Below is a small trained network, with its code and all its weights. Each question gives an input and a class and asks what happens when units are switched off, that is, made to give their printed mean instead of their output.

import numpy as np


def w(rows, s, z=0):
    codes = np.array(rows[::2]) - 128.0
    scale = np.full(codes.shape[1], s)
    scale[-1] = z or s
    return codes * scale


def f(y):
    return y / 2 * (1 + np.tanh(0.7978845608 * (y + 0.044715 * y**3)))


def log_softmax(a):
    a = a - a.max(-1, keepdims=True)
    return a - np.log(np.exp(a).sum(-1, keepdims=True))


def net(x, mask):
    res = np.array(x, float).reshape(1, 5) / 4 @ E
    y = f(res @ A[0][:, :-1].T + A[0][:, -1])
    res = res + np.where(mask, y, B[0][:, -1]) @ B[0][:, :-1]
    return log_softmax(res[-1] @ U[:, :-1].T + U[:, -1])


A, B = {}, {}
E = w([
[128,130,132,128,129,128,127,131,130,129,125],'x0',
[134,115,161,180,105,252,148,154,137,114,171],'x1',
[130,20,172,165,106,127,132,107,189,138,58],'x2',
[28,129,149,133,121,109,135,147,127,152,160],'x3',
[124,136,128,127,128,136,126,128,125,126,113],'x4',
],0.016)
A[0] = w([
[47,110,134,137,132,114,123,147,124,118,148,155],'neuron 0',
[135,213,112,137,125,230,131,133,92,123,214,134],'neuron 1',
[118,75,124,120,122,49,115,118,136,126,63,126],'neuron 2',
[106,164,131,132,130,151,127,133,122,125,170,123],'neuron 3',
[100,104,133,113,121,81,136,122,146,123,105,116],'neuron 4',
[132,76,149,152,131,178,130,142,151,145,130,70],'neuron 5',
[164,137,142,117,126,115,126,117,112,123,102,117],'neuron 6',
[127,80,126,140,123,152,120,111,134,130,110,137],'neuron 7',
[74,100,132,113,126,108,124,129,129,121,139,124],'neuron 8',
[162,112,111,123,127,100,134,117,131,117,101,119],'neuron 9',
[130,205,74,107,134,48,124,114,90,126,130,201],'neuron 10',
[119,44,157,163,120,198,135,142,152,118,114,50],'neuron 11',
[131,202,99,104,136,68,129,119,107,119,130,187],'neuron 12',
[253,133,113,125,130,136,129,124,124,119,107,249],'neuron 13',
[118,97,132,125,140,92,113,126,137,110,95,135],'neuron 14',
[127,140,140,106,127,135,135,134,145,120,131,113],'neuron 15',
[133,146,131,140,134,120,142,137,143,127,130,115],'neuron 16',
[128,90,131,121,129,56,142,116,143,138,70,141],'neuron 17',
[38,135,143,134,124,118,137,134,144,136,144,169],'neuron 18',
[121,169,121,120,127,150,144,118,129,116,140,116],'neuron 19',
[151,143,126,120,126,139,133,125,135,123,131,143],'neuron 20',
[129,138,141,126,125,118,141,133,141,124,131,118],'neuron 21',
[121,91,128,132,122,70,128,112,131,137,83,136],'neuron 22',
[84,134,146,114,140,143,109,136,127,128,133,143],'neuron 23',
[201,141,110,127,129,147,127,109,127,135,114,202],'neuron 24',
[103,92,127,137,132,168,121,114,138,122,133,120],'neuron 25',
],0.018,0.011)
B[0] = w([
[63,150,162,139,136,133,134,148,66,140,68,176],'neuron 0',
[135,115,15,204,177,166,119,233,71,112,113,254],'neuron 1',
[108,106,92,178,162,51,121,158,158,104,88,199],'neuron 2',
[68,150,108,136,99,117,134,170,159,122,195,173],'neuron 3',
[140,127,99,127,184,140,127,121,80,133,60,165],'neuron 4',
[145,145,182,95,79,168,138,84,133,122,133,176],'neuron 5',
[104,119,131,128,105,103,137,138,177,130,173,144],'neuron 6',
[101,131,151,88,108,102,125,100,171,133,132,167],'neuron 7',
[106,115,128,129,142,153,123,112,59,116,72,156],'neuron 8',
[124,136,151,117,122,66,124,146,197,156,166,155],'neuron 9',
[158,153,218,39,31,158,139,41,127,138,144,226],'neuron 10',
[158,167,192,61,63,142,143,54,104,144,151,203],'neuron 11',
[152,141,227,96,65,173,148,55,129,128,148,207],'neuron 12',
[245,120,38,83,119,153,125,118,242,96,140,213],'neuron 13',
[118,119,143,141,170,107,115,138,170,133,105,163],'neuron 14',
[116,107,105,149,124,126,136,105,113,134,136,128],'neuron 15',
[109,143,119,126,119,126,118,119,122,95,133,127],'neuron 16',
[107,98,112,144,194,69,101,142,184,150,137,193],'neuron 17',
[41,137,202,164,130,96,129,140,71,142,153,185],'neuron 18',
[130,116,108,145,140,126,130,149,119,130,153,156],'neuron 19',
[147,129,128,143,122,160,121,139,135,104,108,143],'neuron 20',
[113,133,113,126,133,128,128,111,113,114,131,127],'neuron 21',
[102,103,108,134,209,122,140,134,133,120,75,180],'neuron 22',
[68,140,125,107,113,118,124,142,132,148,179,152],'neuron 23',
[250,109,93,148,149,167,127,130,113,124,119,180],'neuron 24',
[136,135,168,114,99,130,118,112,103,125,151,158],'neuron 25',
],0.022,0.031)
U = w([
[201,142,163,52,54,171,150,30,157,94,128,253],'0',
[70,183,254,101,59,144,156,52,49,154,114,167],'1',
[179,121,46,182,134,180,110,173,118,68,141,122],'2',
[48,165,117,221,116,144,116,208,58,125,163,41],'3',
[136,82,68,123,158,81,103,119,216,103,90,58],'4',
[48,110,162,184,188,70,101,127,79,148,52,58],'5',
],0.0085,0.0018)

Each question gives the input, the list of numbers given to net, and the class t.
The units are the neurons (one row each of A and B). Each row of codes is followed by its name. A weight is (code - 128) times the scale printed after its matrix; where a second scale follows, it is the last column's (A, B and U).
mask holds one flag per neuron, in row order. A switched-off neuron (its flag False) gives its mean, the last column of its row in B, instead of its output. The means were averaged over made-up inputs and are rounded, as every weight is.
A unit's drop is (log p(t) with every unit on - log p(t) with that unit switched off) / (log p(t) with every unit on - log p(t) with every unit switched off).
The circuit of an input: a set's keep is (log p(t) with only the set's units on - log p(t) with every unit switched off) / (log p(t) with every unit on - log p(t) with every unit switched off). Starting from the 12 units with the biggest drops (on a tie, the unit counted first), units are removed one at a time, each time the one whose removal leaves the highest keep (on an exact tie, the one counted first), for as long as the keep stays at least 0.8.
circuit, biggest first: the units of the circuit, biggest drop first
unit that matters most: the unit with the biggest drop
top k neurons: the k neurons with the biggest drops, biggest first
drop when u is switched off: that unit's drop, to one decimal
input [-3,8,-1,1,-6], class 3: circuit, biggest first : [neuron 1; neuron 13]
input [2,4,-8,2,-8], class 3: unit that matters most : neuron 1
input [-4,-5,1,3,7], class 5: top 2 neurons : [neuron 2; neuron 11]
input [-2,0,1,7,-6], class 5: top 2 neurons : [neuron 10; neuron 12]
input [2,-5,0,2,6], class 1: top 2 neurons : [neuron 10; neuron 1]
input [4,-7,1,-4,-3], class 4: top 2 neurons : [neuron 2; neuron 17]
input [8,0,-2,1,-3], class 1: top 2 neurons : [neuron 13; neuron 1]
input [-4,5,0,-7,-8], class 2: top 3 neurons : [neuron 10; neuron 12; neuron 1]
input [0,1,8,5,8], class 1: top 2 neurons : [neuron 11; neuron 1]
input [-3,1,-6,2,2], class 3: top 2 neurons : [neuron 1; neuron 11]
input [-8,1,-4,-3,-7], class 2: top 2 neurons : [neuron 1; neuron 11]
input [-1,2,-5,3,3], class 3: drop when neuron 1 is switched off : 0.2
input [6,0,4,-7,-3], class 4: top 2 neurons : [neuron 10; neuron 12]
input [2,7,-1,-1,-4], class 2: drop when neuron 1 is switched off : 0.9
input [4,2,3,1,0], class 1: circuit, biggest first : [neuron 13]
input [-7,3,-7,-4,-3], class 2: drop when neuron 1 is switched off : 1.6
input [7,5,2,7,4], class 1: drop when neuron 16 is switched off : 0.0
